[  72 -195  103  -78  189   79  -98  118   80   -8   99  -24   95 -184
  -48 -109   56  100   91   29  -72  143  -37   -6 -161   31  -39   90
  -36  162  -11  139 -286   36 -149] => dupon
[ 278 -255   99  -20   16  -59   -5 -162 -129 -139  268 -160 -253 -162
 -111   -6 -142  182  -69 -257 -134  -22 -115   17  -26  233 -156  150
  126  156   83 -166   68 -188 -114] => Gev
[-320  102 -268   68 -226  -98  132  372 -157  -18 -209  103  -44  145
   -5 -221  207 -261   81 -131  199  -71  154  253  105  204   94   14
 -253 -503   47 -243  255   19  327] => Sivim
[-114    3 -240  216 -114  181  219  196 -263  195 -294  277   57  110
 -217 -322  108 -236  262 -147   54    3   28  139 -212  191  261 -222
 -361 -169  -47  139   90  -22   36] => Gev
[ 377  -54  312  214  -27   -7 -217 -436   22 -190  644  154 -129 -329
 -674 -408  162   20   19 -221 -117 -158 -386  239  104  225 -180 -336
   88 -326   53   75   86 -214  -68] => dupon
[-258  334  133   93 -253  129  -70  153  175  127   18  119  -61 -175
  296 -580 -203   18 -244   -4 -215  239  -63  -17 -150  259   90  -74
 -295   -3  260  337 -322   -3  460] => Gev
[   3 -122   56    4  -64   52   -5   12  -44 -116  -81   52   93  297
  -48  193  -16 -186 -277  -85   41  -10  -87   78 -298  319   33  -16
 -139 -289  -67  218    3   52 -213] => pur
[-392  202 -177  -75   98 -164  -57  188  306 -100  202  -30  112 -231
  334   23  -32  193    1  205  -43  -65  -54   59  432 -268  182  -13
   95   49   98  215   83  199  349] => Popot
[ 105  -84   57  125 -149   51  -72   29 -153   -6  -72  346   -1  219
  116 -302  -49   -6   76  -35  -11  -20  -71  157 -175   83 -146  190
  199  128  128 -179  339 -238  -16] => Gev
[ 150  -45  -28   16  145  120   10 -162 -130 -132 -377  151  190  527
  130  222 -311  -68  178 -242    0   56   -9  -47  -63 -107  -56 -120
   -8   66   16 -569   29  233 -246] => vube
[  74  -63  112   64  -24   47 -137   69 -121 -263  105  131   76  627
 -216 -292   62 -115  -45 -304  263  150  305  101 -245  124  -78  -25
  170  384  346 -706 -344  -48 -235] => Popot
[  16 -113   10  -31  -12 -168   22   60   65  -83 -179  157  -54  -46
  111 -293 -229  149  395 -180   82  187 -204  279   38 -110   50 -101
  -12  107  200   50  -57    6  285] => Sivim
[ -42 -137 -218 -302 -315   -9   39  250 -138  169 -549  296 -101  100
  136 -368 -240  -68   93 -190  -83   97  -82  103  -64 -339   66  182
  -50  131  -88 -298   -8 -131  296] => Sivim
[  30  -16  -21  -24  -30  -73  -67   32   61  -89 -148   79  -46  -21
 -250   60  174 -141  142 -163  335 -142   25  151  105   31   49   -6
    5 -128  -76 -179  105  -94  -98] => Gev
[  57  101 -123  -20  159   90  122   18  -93 -178   32   48   72  439
   92  220  -14    0   44 -163   36   83   56 -284  -64  228  147   -8
 -174  -10  125  -31 -124   66  -67] => Popot
[ 179 -254 -269  -96  190   73   71  -20 -287   63  -80  -35 -255    0
 -393   70 -170  -34  313 -183  189  200 -162  -98 -333   31 -107  200
   76  312  -69 -154  -50 -272 -182] => pur
[ 151 -250  240 -153  -61   76 -229 -234  134 -221  182  -35   62    8
    6  -19 -314  141  -16 -221 -153  -60  -67  -66    7  316 -108  224
   86  229   83  -29  -92 -143  -60] => dupon
[-113  203  146 -242  -56  -24  -96  177  318  -98  -17   43   26   45
   67 -309  122  140   34   19 -279   20  -18 -107  381 -131  116  171
 -139   50  132  -68  -23  151  364] => luse
[ -10    9    7  -23   13  -43  -85  102  -16  -81  265   40 -264 -193
 -239 -176 -174  -19 -168 -177 -166  135  -80 -109  169    5  292 -162
 -380 -198  221   15 -170  204  253] => pur
[ -73  -95  143  368  -74  313  172   14  244  212   35 -348  423 -112
 -375 -899  193  108 -170  180 -213   69  132  210  122 -371   64 -530
   56  694  -98  184 -380  105  -67] => pur
[-126 -151  -91 -145  -63  -73 -364  482 -217 -331   31  361 -165   65
  173 -124 -336   13   82 -306  -69 -123  -72   24   67  117   54  452
  -90  -74  339 -333  193  -60  447] => Popot
[ 191   11 -174   42   53 -113  118   67 -172  -21   78  -56   11   39
 -123   50  -17 -132   30  -55  131   57 -128    2  -95  -23  -65 -220
   36  -46    7 -136   67  -70   49] => Popot
[ 422  -41  -49  167  -69  -32 -208  -66 -477 -226  167  -17 -171  -59
  153   92 -187 -259   71  -67  146  -49  105 -323  -18  114 -126 -253
 -288 -474  123  -47 -487  210  332] => luse
[ 181 -335   92  140  -65  -99 -278   75 -148 -109  343 -129 -102 -338
   16  536   52  -53 -107 -130  423 -240 -155  -30  272   35 -171   51
  323   13   96  360 -103  215 -117] => Tov
[ 216  -56  -18  178  141   95  -16    9 -304   79   35   87   56  202
 -253  -46  -62    6  153 -361  150   60 -250   59 -302  345 -110  -74
  503  146  183  483  122  -38 -266] => Tov
[ -80  187 -163  -73   28  -14   95   26 -213  -27  -49 -104   19  278
 -223 -190  173  -26  461  -75    1   27   11   63 -153  174   89  -54
 -370  -92  -90 -144  -86 -182  186] => Gev
[  58   74  -34 -105  116   66 -189   50 -159  130   -1   72   73  109
   -1 -267 -216  129  326  -92 -225  185 -284   43 -302  176    0   46
  -13  106  117  345 -109   40   67] => pur
[ 270  281  -40  166  -23  186   81 -153  -30   -4 -101 -100  -52  158
 -174  317  169  -15 -285  107  133   70 -191 -160   85 -362  -91 -288
 -140  179 -209 -250 -482   89  -43] => Tov
[ 389 -153   93   96  133 -128 -200   68  -92 -199  343   -7  106 -197
 -302 -108    9  -25 -168   44  116   34 -316  303  -74 -176 -344 -268
  389  -87   93 -133  186  -87   -8] => luse
[ -93  -79   54  -35 -137   74 -150  152  -35 -225 -204   66 -112  -85
  170 -128 -121 -115   -8 -162 -123   25  -80   11   39  209   60  202
 -465 -209   68   49 -206  200  379] => luse
[ 263  162 -249  -42   45 -143  -43   81 -144  -96  238 -269  195  133
  -99  -15   61   14 -140   59    0  143 -209   47   43  -49 -134 -331
  335   27   15   86 -196  157  139] => Sivim
[ 172   -5   -9  129  212  -19  182 -282   25 -180   90 -122 -164 -157
  170   42  -56   -4 -213  -44  -19  113 -224 -161   86  -24  -17 -166
   95  -31  -74  256   56   71  -60] => pur
[-234  122 -407  -77 -106   -1  227  110 -132  261   76 -184   -6   12
  -43   21 -167    3  -60  -10   -5 -184   96  -26  -71  120  117   66
  226  277   86  153  156 -120   86] => Tov
[ -56 -142   57  103 -211   37  -51  -49  -41   21   62 -220   83 -148
  173 -113 -221  -96   67 -157  -43  -56  -34   69  146  234  -92  -40
 -239 -319  132   87  -81  243  207] => Sivim
[  80   80  -21  -51  124  -26  -21  -39   21 -180 -147  -43  177  229
   95   77   50  -50  177  -36  128   83  -93 -137  201 -194    1   -6
  110  156  -36  -48   40   50   84] => Popot
[  50 -248  213 -204   21   18   69  -41  -12  -32  -15  162  -93   30
  158 -302  128  -31  184 -235 -110   88  -92  -67  -42  -55 -114  313
  156   65  122  -35   18  -10 -156] => dupon
[ 137 -115  284   47  -83   35 -104 -123  149 -212 -141  151 -114  -23
  280 -196 -145  -65   53 -314   12  -76  -29  -65   55   83 -129  -29
 -292 -126   48 -380 -176  109   15] => vube
[ 159  131 -136   97  132    5  -77  129 -304  -12 -489  181  -57  194
   44   30  111 -316  196    4  145  260 -103  -42 -246 -166   27 -113
  -83  199 -114  -82 -463  293   46] => dupon
[-193 -224  -75 -134  250   88  233   28 -107  114 -147  -69   10  138
  144 -125  -91   54  160 -103  148  343  243  -47 -205 -140   75  208
   29   93  157   42   13  -47 -178] => luse
[ -43   46 -330 -248  263  -23    5  -16  -19 -214 -150   85  -67  139
 -141  290  124  -37  121  -60  176  -58  -25 -112   95   87    5  338
  128 -110 -349 -240  585 -329  -41] => luse
[  56  191 -215  -22  -57   61   56  123  -56  -11  -19  -35  142  312
 -198  137  -30  -75 -286   -8  134   74 -193   90 -229   88   16 -171
 -161   14   52  -95  -47 -114   21] => vube
[ 172  107  -23   72  227  -88   10 -115 -261 -128  -20 -197   12   37
 -160  -14  -84  121  231  -87  -90  105  -62   74   58  -28  -31 -261
  113  143   54   39  -83   59  182] => luse
[-122  186 -137 -107  259 -103  112  162   51   79 -199  -18  -59  122
  239   91  138   91  161   56  124  259   48 -142   23 -255  144  128
   50  181   68  124 -166  148    7] => Popot
[-348  324  101  230  111 -185   41   -1 -227 -321  382 -399 -303  -43
   43 -199  228  173  -42 -260 -137   51  304   92  462  438  173   30
 -157 -363  437   32   18  207  381] => Gev
[ 194   98  268  -24 -137 -122 -257  -16  268   66  -76    1   95  508
  249 -236 -317   -9  -95 -188  327   91  179 -179  213 -397 -183 -141
  112  -24  116 -778  -28  -45   67] => Popot
[  -3  -65   16  -56  127  123   81   73   63   41 -138  -13  266  121
  263 -137   72  102  207  -56   80  230   19  -93   10  -73   30 -128
  156  270   37  418 -278  197  -69] => luse
[-196  164  167  231  -53  238   14 -297   13  140  -55 -147  217  159
  154  155 -190  109 -111   45 -134  -61  -24  -86   46   -3  -92  -62
  190  264   60  396 -195   80  -45] => Popot
[ 224 -123  136  140 -133   82 -169 -112 -138 -204   99  176  -49  100
 -207 -357 -190  -96  -11 -233  -46   48 -199  123 -193  158 -131  -67
   79   32  207 -101 -128  -64   44] => Gev
[-110 -212  150 -170  -26  -48 -155  132  406  -22  226  -91   25   88
   78 -699 -133 -213 -165 -279  277   50   59 -124 -176  227   29  207
   86 -162  238  262   53  -72  -74] => pur
[-241  -26 -291 -293 -386   26  102  303  150   41 -219   66  136 -133
  116 -263  -24 -313   74  -47  164   16   78 -180  260  -29  389   42
 -194  244  123  348 -281  116  464] => dupon
[ 274  -31   91  277  142    2   62 -270 -313 -199  415 -356   25   71
 -476  206   33   -2 -270  -60  -75   68 -249  120 -223  248 -244 -414
  105  111  -25   52 -196  -88 -109] => Sivim
[ 288  -58  252  154 -226  199 -109 -157  -61 -370 -148 -114  -15   26
   51  -52 -299   34   86  121 -255 -125  120  -83  221 -189  -56  139
 -769  211  382 -793 -535  175  411] => vube
[-318 -222  -80 -255   31 -174  165 -330   80 -144 -144 -413 -137 -379
  614   16  -98   86  -35 -288  151 -138  138 -127  499 -208   12  237
  402   43 -187  402  182  -21   57] => vube
[ -95 -138  296  108  192    3 -151  -45  -25 -223  236  -27    8   60
  273  133 -234  128  -75 -146  -75 -107  287 -192   82  183   22   27
  107  -18  266  106 -210  161  -62] => dupon
[ -32  235 -284 -318  285 -188    8  518  102 -268  -75  102   24  342
  111  450  221 -133    7   82  447  259  -43 -276  -78   89  132  117
 -258 -415  -78 -101   22 -111  198] => dupon
[  48 -180  -95  178  -64  171  -28  140  -99  -45  -81  131  -62 -194
   76   72   75  -27 -147  137  108    5 -136  110  163 -378  -51   42
 -170  130    5 -154 -143  157   92] => luse
[ -21   33   16  -19  174  -34  125   96  -14  -95 -127  -15 -204   37
  290   79   91  -23 -130   -6   77   86   36 -300   68 -338   82  -34
 -184  135  -76  -60 -354   85  127] => Sivim
[-193 -294 -156   30 -254  240 -139  448  -61 -132 -442  579   17   60
  -61 -239   89 -335  -82 -206  291  -48   40  247   65 -106   88  418
  -71  -63    1 -508  413  -25   -6] => Tov
[  63   54   15   59  114   34  -26  -66  -37  -81  -68  108  -32   54
  -20   82  121  -34  -33   53   63  -58  -79   36   27 -198   18  -23
 -121  -25 -104 -149  -46  -48  -37] => dupon
[ -27   96 -126 -203   21  -65  -62  105  159  102  117 -215   40 -328
  121 -624 -101   32  253   67 -403 -119 -136  -38  234 -181 -104  147
   19 -101   62  -46  153  191  402] => luse
[  51  -57    5  -43   78   24   83   -9   45   76  -71 -142  120  324
 -186 -376 -220  112  178 -250  171  201   75   55 -101  -22   36 -180
   64  178  109 -139   -5 -197  -65] => pur
[  67  -11  -64   73    9  -75 -108   55 -167   13   97  -20 -100  111
 -194  -68 -135   23   53  -64   14   44  -36  118 -117   67   12  -44
 -140   47  125 -190  -96  -27  123] => Sivim
[  49 -259  185  392 -132   20  -66   74 -107 -356  251  173  -47  -89
   31 -232   76  -99 -324  306 -152    7   28  124   74 -186 -226 -108
   40   21   35 -321   10   77  157] => pur
[  12   28  -24  -82   10 -110  225   -8 -195 -206  226 -208 -285  -87
  245  123  131  -32 -209  -26  -54  128   51 -307   57   41   59   -4
 -431 -114   76  -39 -249    4  248] => vube
[ 184   90  -21   65  -38   32  130 -110 -210 -151  125   25   -6  201
  -64 -175  115 -112   -7 -183  -98   51 -116   49  -86  103 -146 -220
  -14 -216   -2 -329  -10   71  -29] => Tov
[ 182   50  -46  325   59  100   77 -314 -146 -125   20   11 -388 -159
 -112  217   41   12 -411  109 -125  -36 -249   53   14  -18 -101  197
 -286   16  -65 -314  242 -110  -58] => vube
[-190   -9  245   30 -198  150 -306  165  223 -193  226  250   58 -179
   10 -611  163 -321 -154 -101   19   21  223 -213  266   88  142   37
 -180  -32  160 -137 -110  140  211] => Gev
[  -3  -45   41  -13    5  -60   95  -28   42   71  214  -86  -16 -416
  440 -621  179  332  -58 -264 -217  142 -240  267  138  -54   83 -348
  -13  249  -11  455 -215  156   34] => vube
[ -96  -17 -157  -73    5  -40 -106  324 -201  -96   58  132  -98   79
 -240 -101   40 -153 -102  -92  -72  112   47   14 -115  295   72  272
  -26 -349  188    5  160   37  147] => Sivim
